Here is a tiny trained network, its code and every weight. The questions are about switching its units off for an input and a target symbol, where a switched-off unit gives its printed mean instead of its output.

import numpy as np


def w(rows, s, z=0):
    codes = np.array(rows[::2]) - 128.0
    scale = np.full(codes.shape[1], s)
    scale[-1] = z or s
    return codes * scale


def norm(h):
    return h / np.sqrt((h * h).mean(-1, keepdims=True) + 1e-5)


def f(y):
    return np.maximum(y, 0)


def softmax(a):
    e = np.exp(a - a.max(-1, keepdims=True))
    return e / e.sum(-1, keepdims=True)


def log_softmax(a):
    a = a - a.max(-1, keepdims=True)
    return a - np.log(np.exp(a).sum(-1, keepdims=True))


def net(x, mask):
    ids = ['ΓΔΘΩβλτφψ'.index(c) for c in x.split()]
    T = len(ids)
    res = E[ids] + P[:T]
    u = 0
    for l in range(2):
        q, k, v = (norm(res) @ M[l].T for M in (Q, K, V))
        z = softmax(np.where(np.tri(T) > 0, q @ k.T / 3**0.5, -1e9)) @ v
        res = res + np.where(mask[u], z, O[l][:, -1]) @ O[l][:, :-1]
        u += 1
        y = f(norm(res) @ A[l][:, :-1].T + A[l][:, -1])
        res = res + np.where(mask[u : u + 8], y, B[l][:, -1]) @ B[l][:, :-1]
        u += 8
    return log_softmax(norm(res)[-1] @ U[:, :-1].T + U[:, -1])


Q, K, V, O, A, B = {}, {}, {}, {}, {}, {}
E = w([
[169,46,63,49,143,61],'Γ',
[73,143,90,137,167,159],'Δ',
[74,106,90,132,222,175],'Θ',
[96,160,230,92,163,112],'Ω',
[102,113,123,173,98,45],'β',
[44,178,231,128,170,25],'λ',
[251,135,104,152,136,98],'τ',
[177,198,141,137,190,108],'φ',
[202,104,88,111,70,192],'ψ',
],0.016)
P = w([
[169,134,120,3,127,114],'0',
[150,104,76,84,181,118],'1',
[152,105,99,109,151,117],'2',
[145,107,106,135,132,117],'3',
[134,123,112,152,118,117],'4',
[123,134,121,170,105,121],'5',
[113,147,132,191,97,129],'6',
[108,153,138,210,90,140],'7',
[108,169,128,208,81,131],'8',
],0.013)
Q[0] = w([
[227,119,203,136,115,22],'0.h0',
[132,120,177,145,141,90],'0.h0',
[80,106,119,198,169,7],'0.h0',
],0.017)
K[0] = w([
[230,131,180,251,166,158],'0.h0',
[122,152,122,168,100,179],'0.h0',
[110,127,205,233,120,217],'0.h0',
],0.017)
V[0] = w([
[78,2,188,185,206,127],'0.h0',
[104,49,226,122,187,159],'0.h0',
[128,67,90,162,174,163],'0.h0',
],0.0061)
O[0] = w([
[3,77,108,113,82,41,7],'0.h0',
[71,130,61,81,74,134,15],'0.h0',
[42,160,110,123,184,94,145],'0.h0',
],0.0034,0.0014)
A[0] = w([
[116,185,197,131,178,97,107],'0.n0',
[137,105,203,200,194,58,42],'0.n1',
[47,130,33,211,195,147,67],'0.n2',
[105,122,52,146,81,190,13],'0.n3',
[1,64,85,113,124,116,143],'0.n4',
[112,119,147,156,90,23,63],'0.n5',
[117,180,139,127,207,209,4],'0.n6',
[59,177,220,62,132,233,20],'0.n7',
],0.0099,0.0029)
B[0] = w([
[62,73,71,147,112,172,191],'0.n0',
[183,76,188,154,176,139,209],'0.n1',
[117,202,73,96,196,103,255],'0.n2',
[159,82,158,153,134,192,168],'0.n3',
[62,119,34,146,140,106,228],'0.n4',
[65,58,113,139,112,83,203],'0.n5',
[218,104,189,140,141,141,193],'0.n6',
[157,188,6,99,106,64,162],'0.n7',
],0.015,0.0069)
Q[1] = w([
[59,224,149,121,189,78],'1.h0',
[123,157,166,53,252,153],'1.h0',
[189,120,85,218,168,91],'1.h0',
],0.019)
K[1] = w([
[90,186,183,50,139,82],'1.h0',
[152,97,146,2,150,143],'1.h0',
[102,213,195,176,99,181],'1.h0',
],0.022)
V[1] = w([
[172,125,77,104,164,250],'1.h0',
[215,168,54,156,45,32],'1.h0',
[70,112,83,102,7,224],'1.h0',
],0.018)
O[1] = w([
[136,186,153,194,22,48,252],'1.h0',
[47,22,191,122,114,161,205],'1.h0',
[130,156,45,246,113,180,36],'1.h0',
],0.013,0.011)
A[1] = w([
[113,78,76,138,94,182,38],'1.n0',
[147,141,148,150,144,241,217],'1.n1',
[163,130,116,63,78,129,2],'1.n2',
[216,188,152,75,110,142,11],'1.n3',
[167,184,48,89,122,135,117],'1.n4',
[253,83,61,107,38,176,190],'1.n5',
[129,137,117,109,154,78,6],'1.n6',
[154,121,110,50,156,165,121],'1.n7',
],0.029,0.0046)
B[1] = w([
[190,173,156,102,98,134,198],'1.n0',
[90,51,78,164,94,95,151],'1.n1',
[85,135,141,143,206,144,183],'1.n2',
[162,94,53,127,218,59,202],'1.n3',
[149,73,199,98,137,155,195],'1.n4',
[164,2,47,100,56,156,233],'1.n5',
[168,151,96,122,91,163,255],'1.n6',
[119,183,128,181,140,141,210],'1.n7',
],0.038,0.0075)
U = w([
[111,239,94,160,148,163,252],'Γ',
[82,73,243,115,148,78,218],'Δ',
[196,92,154,53,174,234,33],'Θ',
[120,2,63,149,72,128,121],'Ω',
[196,103,95,152,247,40,117],'β',
[81,60,133,194,227,218,75],'λ',
[9,155,26,29,115,107,51],'τ',
[176,216,155,53,55,37,123],'φ',
[89,175,154,227,97,57,223],'ψ',
],0.0076,0.0024)

Each question gives the input, a string of symbols that net reads in full, and the target symbol t.
The units are the heads (3 rows each of Q, K, V and O) and the neurons (one row each of A and B). Each row of codes is followed by its name. A weight is (code - 128) times the scale printed after its matrix; where a second scale follows, it is the last column's (O, A, B and U).
mask holds one flag per unit, layer by layer, with each layer's heads first. A switched-off unit (its flag False) gives its mean, the last column of its rows in O or B, instead of its output. The means were averaged over made-up inputs and are rounded, as every weight is.
A unit's drop is (log p(t) with every unit on - log p(t) with that unit switched off) / (log p(t) with every unit on - log p(t) with every unit switched off).
The circuit of an input: a set's keep is (log p(t) with only the set's units on - log p(t) with every unit switched off) / (log p(t) with every unit on - log p(t) with every unit switched off). Starting from the 12 units with the biggest drops (on a tie, the unit counted first), units are removed one at a time, each time the one whose removal leaves the highest keep (on an exact tie, the one counted first), for as long as the keep stays at least 0.8.
units of the circuit, in order: the units of the circuit, biggest drop first
most important unit: the unit with the biggest drop
k most important neurons: the k neurons with the biggest drops, biggest first
k most important neurons of layer l: the k neurons of layer l with the biggest drops, biggest first
input Δ φ β, target φ: 2 most important neurons : (0.n1; 0.n5)
input ψ β τ Θ, target ψ: most important unit : 1.h0
input φ ψ β λ, target λ: units of the circuit, in order : (0.n2; 0.n0; 1.h0; 1.n5)
input Γ ψ Θ φ Ω, target β: 4 most important neurons : (0.n7; 1.n3; 1.n2; 0.n3)
input β β β ψ τ Θ, target β: units of the circuit, in order : (0.n6; 1.n3; 1.h0)
input ψ Δ φ Θ τ Θ, target ψ: units of the circuit, in order : (1.h0; 1.n5)
input Γ β Θ λ Θ, target Γ: units of the circuit, in order : (1.h0; 1.n5; 1.n7)
input Δ β β λ β Δ, target Δ: 4 most important neurons : (0.n2; 0.n7; 0.n3; 0.n4)
input Θ φ Δ Δ, target Θ: units of the circuit, in order : (0.n2; 1.n4; 1.n6)
input Ω λ Ω φ τ τ, target β: 4 most important neurons : (0.n0; 0.n4; 0.n5; 0.n7)
input φ β Θ Δ, target φ: units of the circuit, in order : (1.h0; 1.n5; 0.n0)
input β λ Θ β Θ β, target τ: 3 most important neurons of layer 1 : (1.n5; 1.n3; 1.n4)
input λ λ Ω λ φ λ β, target Γ: 3 most important neurons : (0.n6; 1.n5; 1.n7)
input φ Γ Θ, target φ: units of the circuit, in order : (1.h0; 1.n5; 1.n6; 0.n0)
input Θ τ λ, target Δ: 2 most important neurons : (0.n1; 0.n0)
input ψ λ Θ Θ ψ β β φ τ, target β: units of the circuit, in order : (0.n0; 1.h0; 1.n3)
input β Δ φ Γ Θ Ω, target φ: most important unit : 1.n0
input β λ Δ λ φ Θ, target β: 2 most important neurons : (0.n5; 1.n3)
input Θ λ ψ Γ τ Θ Ω, target Δ: 4 most important neurons of layer 0 : (0.n0; 0.n1; 0.n2; 0.n7)
input φ β λ ψ Δ Γ ψ Θ, target φ: most important unit : 1.h0
input Θ Ω λ, target Θ: 2 most important neurons of layer 1 : (1.n0; 1.n3)
